Below are the code and all the weights of a small trained network. Each question names an input and a class and asks about switching units off, where a switched-off unit gives its printed mean instead of its output.

import numpy as np


def w(rows, s, z=0):
    codes = np.array(rows[::2]) - 128.0
    scale = np.full(codes.shape[1], s)
    scale[-1] = z or s
    return codes * scale


def norm(h):
    return h / np.sqrt((h * h).mean(-1, keepdims=True) + 1e-5)


def f(y):
    return y / 2 * (1 + np.tanh(0.7978845608 * (y + 0.044715 * y**3)))


def log_softmax(a):
    a = a - a.max(-1, keepdims=True)
    return a - np.log(np.exp(a).sum(-1, keepdims=True))


def net(x, mask):
    res = np.array(x, float).reshape(1, 6) / 4 @ E
    u = 0
    for l in range(2):
        y = f(norm(res) @ A[l][:, :-1].T + A[l][:, -1])
        res = res + np.where(mask[u : u + 14], y, B[l][:, -1]) @ B[l][:, :-1]
        u += 14
    return log_softmax(norm(res)[-1] @ U[:, :-1].T + U[:, -1])


A, B = {}, {}
E = w([
[105,65,79,146,2,131,254,172],'x0',
[244,6,115,21,65,148,57,8],'x1',
[132,131,126,120,129,135,132,130],'x2',
[132,131,124,126,127,127,131,129],'x3',
[144,92,12,90,171,26,81,103],'x4',
[131,132,128,133,131,128,133,123],'x5',
],0.00067)
A[0] = w([
[134,158,95,128,208,87,55,129,164],'0.n1',
[135,127,121,140,96,115,138,145,113],'0.n2',
[188,132,185,95,160,142,63,66,119],'0.n3',
[127,118,150,110,123,139,119,106,98],'0.n4',
[160,69,136,79,36,186,188,136,224],'0.n5',
[99,132,91,131,110,106,155,147,68],'0.n6',
[118,115,121,142,107,122,126,128,118],'0.n7',
[197,46,93,58,101,146,98,81,141],'0.n8',
[182,117,195,75,142,171,59,67,103],'0.n9',
[206,85,181,73,87,195,127,48,116],'0.n10',
[75,123,75,127,73,90,216,197,95],'0.n11',
[133,82,65,96,129,78,135,143,62],'0.n12',
[107,95,23,116,144,1,118,132,251],'0.n13',
[76,141,48,116,146,25,134,163,96],'0.n14',
],0.0035,0.0022)
B[0] = w([
[104,98,160,151,72,43,51,114,191],'0.n1',
[138,106,103,84,133,179,158,94,127],'0.n2',
[99,156,98,137,219,193,87,118,188],'0.n3',
[139,129,98,180,137,151,154,127,124],'0.n4',
[39,106,126,162,97,38,88,136,253],'0.n5',
[188,152,111,128,115,175,148,131,119],'0.n6',
[156,101,115,99,128,144,156,126,126],'0.n7',
[191,99,179,67,67,77,163,69,224],'0.n8',
[123,195,101,179,226,217,147,134,195],'0.n9',
[150,100,143,231,134,152,167,254,224],'0.n10',
[158,176,79,107,186,248,146,67,185],'0.n11',
[169,126,60,118,129,191,204,120,127],'0.n12',
[147,131,50,85,157,77,109,179,228],'0.n13',
[59,143,135,234,165,166,134,247,161],'0.n14',
],0.0021,0.003)
A[1] = w([
[155,184,62,72,224,110,69,144,208],'1.n1',
[41,134,148,244,142,167,165,187,108],'1.n2',
[185,88,135,131,173,108,112,35,107],'1.n3',
[74,116,162,161,44,157,201,117,59],'1.n4',
[51,173,150,104,112,214,170,18,2],'1.n5',
[118,203,176,102,165,108,90,45,80],'1.n6',
[118,196,144,103,207,184,67,85,40],'1.n7',
[176,159,246,162,185,152,140,110,41],'1.n8',
[189,65,206,180,115,195,130,78,175],'1.n9',
[220,80,82,77,150,80,104,119,93],'1.n10',
[202,135,179,157,192,128,102,187,65],'1.n11',
[83,148,254,160,115,103,84,51,91],'1.n12',
[118,214,166,112,208,145,93,166,115],'1.n13',
[165,144,117,141,205,78,61,123,115],'1.n14',
],0.0037,0.0019)
B[1] = w([
[108,149,192,195,142,168,179,118,227],'1.n1',
[166,136,118,36,102,153,116,84,255],'1.n2',
[128,219,130,54,169,191,122,169,128],'1.n3',
[146,119,206,153,148,136,122,165,168],'1.n4',
[86,211,193,3,28,151,116,187,126],'1.n5',
[171,57,77,91,68,128,210,153,137],'1.n6',
[110,116,105,115,45,65,188,187,160],'1.n7',
[189,34,65,159,128,120,69,37,154],'1.n8',
[9,103,106,190,101,93,142,174,169],'1.n9',
[157,158,125,54,91,145,147,54,156],'1.n10',
[214,173,107,85,147,157,87,50,159],'1.n11',
[173,161,13,80,138,135,232,112,172],'1.n12',
[120,46,104,126,95,46,122,128,205],'1.n13',
[106,166,215,83,108,186,78,149,185],'1.n14',
],0.0029,0.003)
U = w([
[231,25,16,12,20,17,223,22,248],'0',
[233,21,81,230,213,231,25,9,80],'1',
[2,226,233,40,5,228,244,224,110],'2',
[24,11,235,251,19,73,218,215,79],'3',
[17,238,223,209,242,37,17,226,130],'4',
[238,234,237,24,234,226,24,17,40],'5',
[24,241,31,213,231,227,235,232,122],'6',
],0.0047,0.0015)

Each question gives the input, the list of numbers given to net, and the class t.
The units are the neurons (one row each of A and B). Each row of codes is followed by its name. A weight is (code - 128) times the scale printed after its matrix; where a second scale follows, it is the last column's (A, B and U).
mask holds one flag per neuron, layer by layer. A switched-off neuron (its flag False) gives its mean, the last column of its row in B, instead of its output. The means were averaged over made-up inputs and are rounded, as every weight is.
A unit's drop is (log p(t) with every unit on - log p(t) with that unit switched off) / (log p(t) with every unit on - log p(t) with every unit switched off).
The circuit of an input: a set's keep is (log p(t) with only the set's units on - log p(t) with every unit switched off) / (log p(t) with every unit on - log p(t) with every unit switched off). Starting from the 12 units with the biggest drops (on a tie, the unit counted first), units are removed one at a time, each time the one whose removal leaves the highest keep (on an exact tie, the one counted first), for as long as the keep stays at least 0.8.
circuit, biggest first: the units of the circuit, biggest drop first
most important unit: the unit with the biggest drop
top k neurons: the k neurons with the biggest drops, biggest first
top k neurons in layer l: the k neurons of layer l with the biggest drops, biggest first
input [8,0,-8,5,-2,-3], class 2: circuit, biggest first => [0.n11, 1.n5]
input [-7,7,-3,-4,-4,2], class 1: circuit, biggest first => [0.n10, 1.n8]
input [1,-4,5,-2,-1,-6], class 2: top 2 neurons in layer 0 => [0.n10, 0.n11]
input [0,8,8,-4,3,7], class 5: top neuron => [1.n3]
input [7,0,-7,7,-2,-8], class 2: circuit, biggest first => [0.n11, 1.n5]
input [8,0,-3,7,1,3], class 6: top 2 neurons => [0.n11, 1.n13]
input [-6,3,8,-5,-8,-3], class 1: top 2 neurons in layer 0 => [0.n10, 0.n9]
input [2,8,5,-4,0,-3], class 3: top 3 neurons => [0.n10, 1.n9, 1.n2]
input [-1,0,-4,-4,2,0], class 4: top 2 neurons => [0.n14, 1.n2]
input [-5,2,-5,5,5,0], class 5: top 2 neurons in layer 1 => [1.n10, 1.n9]
input [-1,-1,-2,-5,8,6], class 4: top 2 neurons => [0.n14, 0.n1]
input [1,0,-6,3,7,5], class 6: top 3 neurons in layer 0 => [0.n14, 0.n12, 0.n13]
input [4,8,-1,-7,0,-3], class 3: top 2 neurons => [0.n10, 1.n2]
input [5,-6,3,7,-2,7], class 2: top 2 neurons => [1.n5, 0.n10]
input [5,-5,2,-3,-1,-8], class 2: top 2 neurons => [1.n5, 0.n10]
input [-5,7,0,-2,-5,4], class 1: top 2 neurons => [0.n10, 1.n8]
input [-6,-5,-6,-1,-1,-2], class 0: most important unit => 1.n12
input [-8,2,0,0,-6,6], class 1: top 2 neurons in layer 1 => [1.n8, 1.n13]
input [-4,1,8,-8,0,8], class 1: top 3 neurons in layer 1 => [1.n8, 1.n11, 1.n1]
input [-4,1,8,-3,8,-3], class 5: top 2 neurons => [0.n5, 1.n10]
input [0,8,-5,-1,5,-8], class 5: most important unit => 1.n3
input [3,0,-2,4,0,8], class 2: top 4 neurons => [0.n11, 0.n10, 1.n5, 0.n1]
input [-2,6,-8,2,1,1], class 5: top 2 neurons => [1.n3, 0.n8]
input [0,4,7,8,-5,3], class 1: top 3 neurons => [0.n10, 0.n9, 1.n2]
input [0,8,-4,5,-3,-5], class 1: top 3 neurons => [0.n10, 0.n9, 0.n3]
input [-3,8,-7,-1,-7,-3], class 1: top 2 neurons in layer 1 => [1.n8, 1.n11]
input [-4,2,1,8,-5,6], class 1: most important unit => 1.n8
